Here is a tiny trained network, its code and every weight. The questions are about switching its units off for an input and a target symbol, where a switched-off unit gives its printed mean instead of its output.

import numpy as np


def w(rows, s, z=0):
    codes = np.array(rows[::2]) - 128.0
    scale = np.full(codes.shape[1], s)
    scale[-1] = z or s
    return codes * scale


def f(y):
    return np.maximum(y, 0)


def softmax(a):
    e = np.exp(a - a.max(-1, keepdims=True))
    return e / e.sum(-1, keepdims=True)


def log_softmax(a):
    a = a - a.max(-1, keepdims=True)
    return a - np.log(np.exp(a).sum(-1, keepdims=True))


def net(x, mask):
    ids = ['ΘΞΨαβγεζηλμτφ'.index(c) for c in x.split()]
    T = len(ids)
    res = E[ids] + P[:T]
    u = 0
    for l in range(2):
        r = res
        for j in range(2):
            rows = slice(2 * j, 2 * j + 2)
            q, k, v = (r @ M[l][rows].T for M in (Q, K, V))
            z = softmax(np.where(np.tri(T) > 0, q @ k.T / 2**0.5, -1e9)) @ v
            o = O[l][rows]
            res = res + np.where(mask[u + j], z, o[:, -1]) @ o[:, :-1]
        u += 2
        y = f(res @ A[l][:, :-1].T + A[l][:, -1])
        res = res + np.where(mask[u : u + 4], y, B[l][:, -1]) @ B[l][:, :-1]
        u += 4
    return log_softmax(res[-1] @ U[:, :-1].T + U[:, -1])


Q, K, V, O, A, B = {}, {}, {}, {}, {}, {}
E = w([
[144,121,125,188,160,94,80,70,95,119],'Θ',
[96,193,186,207,186,145,108,85,142,115],'Ξ',
[99,131,198,127,176,39,207,132,127,243],'Ψ',
[157,123,69,48,40,170,105,170,51,151],'α',
[104,122,63,68,50,188,173,134,75,153],'β',
[47,40,165,154,130,179,80,166,135,129],'γ',
[116,140,92,150,91,203,103,93,142,120],'ε',
[157,125,71,108,91,124,143,133,76,100],'ζ',
[117,43,190,75,131,73,106,120,82,167],'η',
[97,108,157,135,167,156,164,188,114,113],'λ',
[209,132,170,99,78,147,209,78,138,152],'μ',
[77,33,73,150,130,56,47,107,167,215],'τ',
[185,90,152,148,252,110,72,239,177,110],'φ',
],0.019)
P = w([
[254,167,169,221,77,111,196,209,146,170],'0',
[121,84,215,132,131,42,141,74,90,177],'1',
[128,66,177,121,151,67,124,74,88,172],'2',
[123,53,153,112,152,74,112,87,67,169],'3',
[90,77,148,102,145,96,103,122,23,139],'4',
[123,54,119,109,159,120,100,137,40,159],'5',
[109,78,109,103,160,120,92,144,12,166],'6',
[115,85,72,96,157,155,80,158,16,178],'7',
[117,89,60,88,183,164,51,135,41,189],'8',
[95,100,91,61,163,152,40,143,9,189],'9',
],0.0077)
Q[0] = w([
[117,76,136,11,112,192,126,172,102,117],'L0H1',
[122,60,135,83,141,197,152,170,54,232],'L0H1',
[17,95,122,105,87,146,119,156,171,111],'L0H2',
[144,128,113,112,150,116,120,115,183,124],'L0H2',
],0.011)
K[0] = w([
[63,163,74,123,188,160,1,155,64,185],'L0H1',
[181,131,51,170,177,117,73,152,43,143],'L0H1',
[48,103,105,145,150,102,85,140,90,163],'L0H2',
[95,105,145,114,104,167,137,197,158,143],'L0H2',
],0.01)
V[0] = w([
[169,115,100,227,88,131,155,80,90,119],'L0H1',
[158,131,156,90,10,48,125,186,46,130],'L0H1',
[112,177,89,102,123,132,207,201,165,84],'L0H2',
[144,112,1,114,109,117,118,156,223,212],'L0H2',
],0.0073)
O[0] = w([
[77,41,160,148,129,206,35,117,55,54,192],'L0H1',
[185,82,117,41,139,129,116,156,98,197,214],'L0H1',
[23,188,244,61,68,172,201,128,94,75,1],'L0H2',
[93,169,215,121,50,41,95,175,1,111,57],'L0H2',
],0.0084,0.008)
A[0] = w([
[130,114,96,167,194,212,147,3,147,119,179],'L0N1',
[23,81,164,103,219,125,156,209,158,158,204],'L0N2',
[15,118,164,207,58,211,179,199,77,84,63],'L0N3',
[220,133,242,83,86,151,177,84,196,58,5],'L0N4',
],0.0071,0.0032)
B[0] = w([
[141,125,234,61,140,83,138,93,22,95,249],'L0N1',
[215,201,62,150,156,108,157,2,72,157,183],'L0N2',
[204,155,130,42,121,217,144,71,159,93,134],'L0N3',
[130,42,227,147,119,191,155,166,151,236,139],'L0N4',
],0.0084,0.012)
Q[1] = w([
[216,39,99,9,198,155,104,14,8,195],'L1H1',
[195,106,90,101,144,147,98,57,94,142],'L1H1',
[204,115,53,106,172,144,130,59,11,182],'L1H2',
[105,193,203,185,88,124,93,123,253,44],'L1H2',
],0.0074)
K[1] = w([
[175,43,238,184,31,149,145,100,156,153],'L1H1',
[202,108,189,159,98,136,220,214,139,146],'L1H1',
[223,70,254,156,84,176,146,179,177,159],'L1H2',
[115,204,49,86,211,139,56,129,105,116],'L1H2',
],0.0058)
V[1] = w([
[158,51,84,189,254,120,137,169,149,147],'L1H1',
[128,114,120,116,99,41,82,174,48,207],'L1H1',
[138,92,55,105,48,184,24,26,141,135],'L1H2',
[82,139,44,4,95,95,217,96,143,230],'L1H2',
],0.0075)
O[1] = w([
[176,194,90,68,131,133,103,94,86,208,205],'L1H1',
[122,160,196,113,174,233,101,214,143,82,255],'L1H1',
[112,102,9,135,137,172,220,173,67,172,173],'L1H2',
[222,114,137,200,106,177,138,125,141,85,38],'L1H2',
],0.013,0.0077)
A[1] = w([
[71,57,147,198,161,173,157,183,253,53,2],'L1N1',
[191,140,155,165,137,162,90,171,166,118,139],'L1N2',
[152,132,97,183,83,74,137,125,79,135,118],'L1N3',
[153,56,111,198,80,71,194,101,139,98,74],'L1N4',
],0.0073,0.0081)
B[1] = w([
[113,211,131,108,21,78,172,199,89,200,199],'L1N1',
[94,66,92,105,118,106,219,63,227,121,250],'L1N2',
[84,93,210,185,61,254,128,109,191,155,181],'L1N3',
[106,226,122,32,165,213,65,77,105,34,203],'L1N4',
],0.0089,0.013)
U = w([
[112,159,142,95,149,124,122,151,83,156,138],'Θ',
[131,120,105,85,93,47,150,90,129,111,95],'Ξ',
[110,134,122,99,175,89,135,131,196,77,255],'Ψ',
[97,117,175,122,110,152,151,134,149,180,84],'α',
[141,178,125,112,113,144,108,152,98,108,79],'β',
[156,136,121,196,89,107,173,79,40,186,145],'γ',
[73,107,102,112,152,142,146,123,146,103,4],'ε',
[168,30,153,138,149,93,149,169,3,17,192],'ζ',
[224,153,124,111,131,157,93,164,107,146,120],'η',
[146,157,125,112,85,127,98,78,117,132,73],'λ',
[125,121,167,153,115,140,74,151,125,158,233],'μ',
[96,144,159,98,166,172,87,174,172,115,31],'τ',
[159,195,166,90,116,98,70,149,152,129,126],'φ',
],0.0061,0.0049)

Each question gives the input, a string of symbols that net reads in full, and the target symbol t.
The units are the heads (2 rows each of Q, K, V and O) and the neurons (one row each of A and B). Each row of codes is followed by its name. A weight is (code - 128) times the scale printed after its matrix; where a second scale follows, it is the last column's (O, A, B and U).
mask holds one flag per unit, layer by layer, with each layer's heads first. A switched-off unit (its flag False) gives its mean, the last column of its rows in O or B, instead of its output. The means were averaged over made-up inputs and are rounded, as every weight is.
A unit's drop is (log p(t) with every unit on - log p(t) with that unit switched off) / (log p(t) with every unit on - log p(t) with every unit switched off).
The circuit of an input: a set's keep is (log p(t) with only the set's units on - log p(t) with every unit switched off) / (log p(t) with every unit on - log p(t) with every unit switched off). Starting from all 12 units, units are removed one at a time, each time the one whose removal leaves the highest keep (on an exact tie, the one counted first), for as long as the keep stays at least 0.8.
circuit, biggest first: the units of the circuit, biggest drop first
most important unit: the unit with the biggest drop
k most important neurons: the k neurons with the biggest drops, biggest first
which heads matter: for each layer, one digit per head in row order, 1 if its drop is at least 0.15 and else 0, layers parted by /
input η α β λ α Θ β, target η: circuit, biggest first : (L1H1; L1H2; L0H1)
input η Θ Θ η μ β Θ Ξ, target ζ: most important unit : L0N1
input λ λ Θ α, target λ: 2 most important neurons : (L1N4; L0N3)
input Θ μ ε, target ζ: circuit, biggest first : (L0N1; L0H1; L1H1)
input μ Θ η, target ζ: circuit, biggest first : (L0H2; L1H1)
input Θ γ Θ γ Θ Θ Θ λ λ, target Θ: circuit, biggest first : (L1H2; L0H1; L1H1)
input Θ ε Θ Ψ Ψ η ζ, target Θ: circuit, biggest first : (L1H2; L0N2; L0H1)
input η γ μ, target α: 3 most important neurons : (L0N4; L1N2; L0N2)
input β Θ λ, target β: which heads matter : 01 / 11
input α η λ β Ξ Ψ Θ Θ φ, target α: 3 most important neurons : (L1N1; L1N2; L0N2)
input ζ Θ ζ α Θ α, target ζ: which heads matter : 01 / 10
input Ψ Θ Θ η Θ η, target Ψ: circuit, biggest first : (L1N2; L1H2; L0H2)
input Θ λ Θ μ α λ η Θ λ, target ζ: circuit, biggest first : (L0N1; L0H1; L1H1; L0H2)
input Ξ Θ Θ ε α τ Θ, target Ξ: circuit, biggest first : (L1H1; L1H2; L0H1)
input λ Ξ η β β α τ ε Ψ Θ, target λ: most important neuron : (L1N4)
input η λ γ Ξ Ξ Θ μ Θ, target ζ: which heads matter : 00 / 10
input Θ λ Ψ, target Θ: which heads matter : 10 / 01
input β α Ψ β λ ε Θ, target β: 4 most important neurons : (L1N4; L1N1; L0N3; L0N2)
input Θ λ Θ φ μ Ψ Θ Ψ, target γ: which heads matter : 00 / 10
input Θ Θ η α Θ λ, target Θ: most important unit : L1H2
input Θ Θ φ, target Θ: circuit, biggest first : (L1H2; L0H1; L0N2)
input ε λ Θ Θ ζ Θ γ, target ε: which heads matter : 11 / 11
input Θ Θ ε, target Θ: circuit, biggest first : (L1H2; L0H1; L1H1)
input μ ε τ η Θ γ, target ζ: 3 most important neurons : (L1N1; L1N4; L0N3)
input η η ε α η η, target η: circuit, biggest first : (L1H1; L0H1; L1H2)
input Θ ε η, target Θ: 2 most important neurons : (L0N2; L1N2)
input ε η Ψ Θ μ Ψ, target γ: 4 most important neurons : (L0N2; L1N4; L0N4; L1N2)
